Below is a small trained network, with its code and all its weights. Each question gives an input and a target symbol and asks what happens when units are switched off, that is, made to give their printed mean instead of their output.

import numpy as np


def w(rows, s, z=0):
    codes = np.array(rows[::2]) - 128.0
    scale = np.full(codes.shape[1], s)
    scale[-1] = z or s
    return codes * scale


def norm(h):
    return h / np.sqrt((h * h).mean(-1, keepdims=True) + 1e-5)


def f(y):
    return np.maximum(y, 0)


def softmax(a):
    e = np.exp(a - a.max(-1, keepdims=True))
    return e / e.sum(-1, keepdims=True)


def log_softmax(a):
    a = a - a.max(-1, keepdims=True)
    return a - np.log(np.exp(a).sum(-1, keepdims=True))


def net(x, mask):
    ids = ['αβγδεζξπστ'.index(c) for c in x.split()]
    T = len(ids)
    res = E[ids] + P[:T]
    u = 0
    for l in range(2):
        r = norm(res)
        for j in range(3):
            rows = slice(2 * j, 2 * j + 2)
            q, k, v = (r @ M[l][rows].T for M in (Q, K, V))
            z = softmax(np.where(np.tri(T) > 0, q @ k.T / 2**0.5, -1e9)) @ v
            o = O[l][rows]
            res = res + np.where(mask[u + j], z, o[:, -1]) @ o[:, :-1]
        u += 3
        y = f(norm(res) @ A[l][:, :-1].T + A[l][:, -1])
        res = res + np.where(mask[u : u + 4], y, B[l][:, -1]) @ B[l][:, :-1]
        u += 4
    return log_softmax(norm(res)[-1] @ U[:, :-1].T + U[:, -1])


Q, K, V, O, A, B = {}, {}, {}, {}, {}, {}
E = w([
[218,134,119,142],'α',
[247,158,143,140],'β',
[235,183,173,168],'γ',
[235,147,128,45],'δ',
[139,100,91,238],'ε',
[197,187,168,198],'ζ',
[188,226,39,195],'ξ',
[180,199,134,205],'π',
[145,33,118,2],'σ',
[124,57,247,206],'τ',
],0.0096)
P = w([
[244,79,66,149],'0',
[236,99,97,141],'1',
[216,111,107,137],'2',
[189,127,112,127],'3',
[174,132,119,115],'4',
[148,148,127,114],'5',
[126,164,140,116],'6',
[113,174,153,110],'7',
[106,179,166,96],'8',
],0.011)
Q[0] = w([
[90,45,86,2],'0.h0',
[97,58,209,86],'0.h0',
[150,113,203,151],'0.h1',
[180,148,144,97],'0.h1',
[136,71,192,48],'0.h2',
[216,201,139,75],'0.h2',
],0.031)
K[0] = w([
[155,56,122,3],'0.h0',
[75,59,179,103],'0.h0',
[93,113,154,126],'0.h1',
[95,181,160,76],'0.h1',
[104,99,212,218],'0.h2',
[104,224,136,157],'0.h2',
],0.033)
V[0] = w([
[74,168,126,208],'0.h0',
[43,48,133,95],'0.h0',
[158,111,65,167],'0.h1',
[187,253,93,132],'0.h1',
[165,129,81,163],'0.h2',
[132,78,194,158],'0.h2',
],0.036)
O[0] = w([
[200,70,220,106,5],'0.h0',
[6,108,184,78,30],'0.h0',
[77,227,163,135,148],'0.h1',
[175,244,30,65,139],'0.h1',
[101,132,203,100,208],'0.h2',
[133,35,74,92,166],'0.h2',
],0.021,0.025)
A[0] = w([
[167,75,171,255,213],'0.n0',
[163,189,79,69,2],'0.n1',
[201,135,83,137,141],'0.n2',
[143,184,89,35,79],'0.n3',
],0.034,0.0019)
B[0] = w([
[29,161,62,203,211],'0.n0',
[41,72,26,169,229],'0.n1',
[183,218,250,204,250],'0.n2',
[10,92,74,134,209],'0.n3',
],0.025,0.018)
Q[1] = w([
[228,171,55,188],'1.h0',
[164,239,41,137],'1.h0',
[194,128,76,251],'1.h1',
[110,246,68,103],'1.h1',
[142,114,78,151],'1.h2',
[107,114,146,191],'1.h2',
],0.032)
K[1] = w([
[117,95,104,2],'1.h0',
[155,205,135,38],'1.h0',
[200,159,68,177],'1.h1',
[132,213,124,117],'1.h1',
[165,113,133,85],'1.h2',
[124,87,132,105],'1.h2',
],0.039)
V[1] = w([
[168,101,172,184],'1.h0',
[94,115,111,236],'1.h0',
[137,142,177,90],'1.h1',
[198,91,69,142],'1.h1',
[141,244,108,123],'1.h2',
[60,141,97,3],'1.h2',
],0.036)
O[1] = w([
[210,201,115,108,88],'1.h0',
[204,86,159,37,252],'1.h0',
[73,146,65,119,66],'1.h1',
[62,77,225,99,103],'1.h1',
[116,3,194,72,158],'1.h2',
[143,66,227,246,174],'1.h2',
],0.02,0.032)
A[1] = w([
[162,147,124,18,67],'1.n0',
[149,75,125,156,170],'1.n1',
[107,46,180,110,2],'1.n2',
[154,253,149,110,125],'1.n3',
],0.035,0.0091)
B[1] = w([
[254,152,165,89,199],'1.n0',
[158,102,156,104,251],'1.n1',
[29,81,159,4,211],'1.n2',
[33,185,191,60,181],'1.n3',
],0.034,0.014)
U = w([
[162,114,204,193,244],'α',
[165,151,153,65,120],'β',
[187,157,69,93,120],'γ',
[72,154,28,139,179],'δ',
[106,132,124,113,39],'ε',
[203,156,134,96,68],'ζ',
[78,254,135,124,253],'ξ',
[128,188,173,90,22],'π',
[45,78,183,71,180],'σ',
[175,28,53,150,13],'τ',
],0.013,0.0034)

Each question gives the input, a string of symbols that net reads in full, and the target symbol t.
The units are the heads (2 rows each of Q, K, V and O) and the neurons (one row each of A and B). Each row of codes is followed by its name. A weight is (code - 128) times the scale printed after its matrix; where a second scale follows, it is the last column's (O, A, B and U).
mask holds one flag per unit, layer by layer, with each layer's heads first. A switched-off unit (its flag False) gives its mean, the last column of its rows in O or B, instead of its output. The means were averaged over made-up inputs and are rounded, as every weight is.
A unit's drop is (log p(t) with every unit on - log p(t) with that unit switched off) / (log p(t) with every unit on - log p(t) with every unit switched off).
The circuit of an input: a set's keep is (log p(t) with only the set's units on - log p(t) with every unit switched off) / (log p(t) with every unit on - log p(t) with every unit switched off). Starting from the 12 units with the biggest drops (on a tie, the unit counted first), units are removed one at a time, each time the one whose removal leaves the highest keep (on an exact tie, the one counted first), for as long as the keep stays at least 0.8.
circuit, biggest first: the units of the circuit, biggest drop first
most important unit: the unit with the biggest drop
k most important neurons: the k neurons with the biggest drops, biggest first
top k neurons in layer l: the k neurons of layer l with the biggest drops, biggest first
which heads matter: for each layer, one digit per head in row order, 1 if its drop is at least 0.15 and else 0, layers parted by /
input τ β σ β ζ τ ξ, target ξ: circuit, biggest first : (0.h2)
input ε δ δ, target δ: which heads matter : 010 / 000
input σ ζ π α τ, target τ: which heads matter : 010 / 001
input γ ζ γ ζ β σ ε π β, target β: circuit, biggest first : (0.h1, 1.h2)
input σ β γ γ, target γ: circuit, biggest first : (0.h0, 1.h2)
input σ ζ γ τ σ ε ξ τ ε, target ξ: 2 most important neurons : (0.n0, 1.n3)
input σ γ γ β, target γ: circuit, biggest first : (0.h0, 1.h2)
input δ α β, target τ: top 2 neurons in layer 0 : (0.n1, 0.n3)
input τ ζ ε γ σ τ π, target ξ: circuit, biggest first : (1.h2, 0.h2)
input ε β β δ τ γ ζ, target ξ: which heads matter : 101 / 001
input σ β σ γ, target α: which heads matter : 100 / 000
input σ σ σ β σ β σ, target β: which heads matter : 110 / 110
input τ ε β β β, target δ: 4 most important neurons : (0.n1, 0.n3, 0.n0, 0.n2)
input σ σ ζ β σ β ζ, target α: 3 most important neurons : (0.n0, 0.n2, 0.n1)
input σ ζ β δ σ σ τ σ, target τ: which heads matter : 111 / 101
input σ τ σ, target τ: which heads matter : 111 / 011
input β σ γ τ σ, target γ: top 2 neurons in layer 0 : (0.n0, 0.n1)
input σ β δ σ γ σ σ δ σ, target δ: 2 most important neurons : (0.n3, 0.n1)
input δ σ ξ δ σ σ σ β ζ, target α: most important unit : 0.n2
input τ σ β β β β, target δ: 4 most important neurons : (0.n1, 0.n3, 0.n0, 1.n0)
input β β σ α, target α: which heads matter : 100 / 000
input β σ ξ σ, target ξ: which heads matter : 101 / 110
input γ γ α, target γ: 3 most important neurons : (0.n2, 0.n1, 0.n0)
input σ σ ξ, target ξ: 2 most important neurons : (0.n2, 1.n3)
input α β π γ ζ σ ε, target α: top neuron in layer 1 : (1.n3)
input σ σ ε σ ζ σ, target ζ: 2 most important neurons : (0.n0, 0.n1)
input γ β γ, target γ: which heads matter : 110 / 001
input σ π σ β β τ ζ, target ξ: which heads matter : 000 / 001
input ξ γ β γ γ τ σ α, target ξ: most important unit : 1.h2
input γ σ β α β β δ α, target τ: which heads matter : 110 / 111
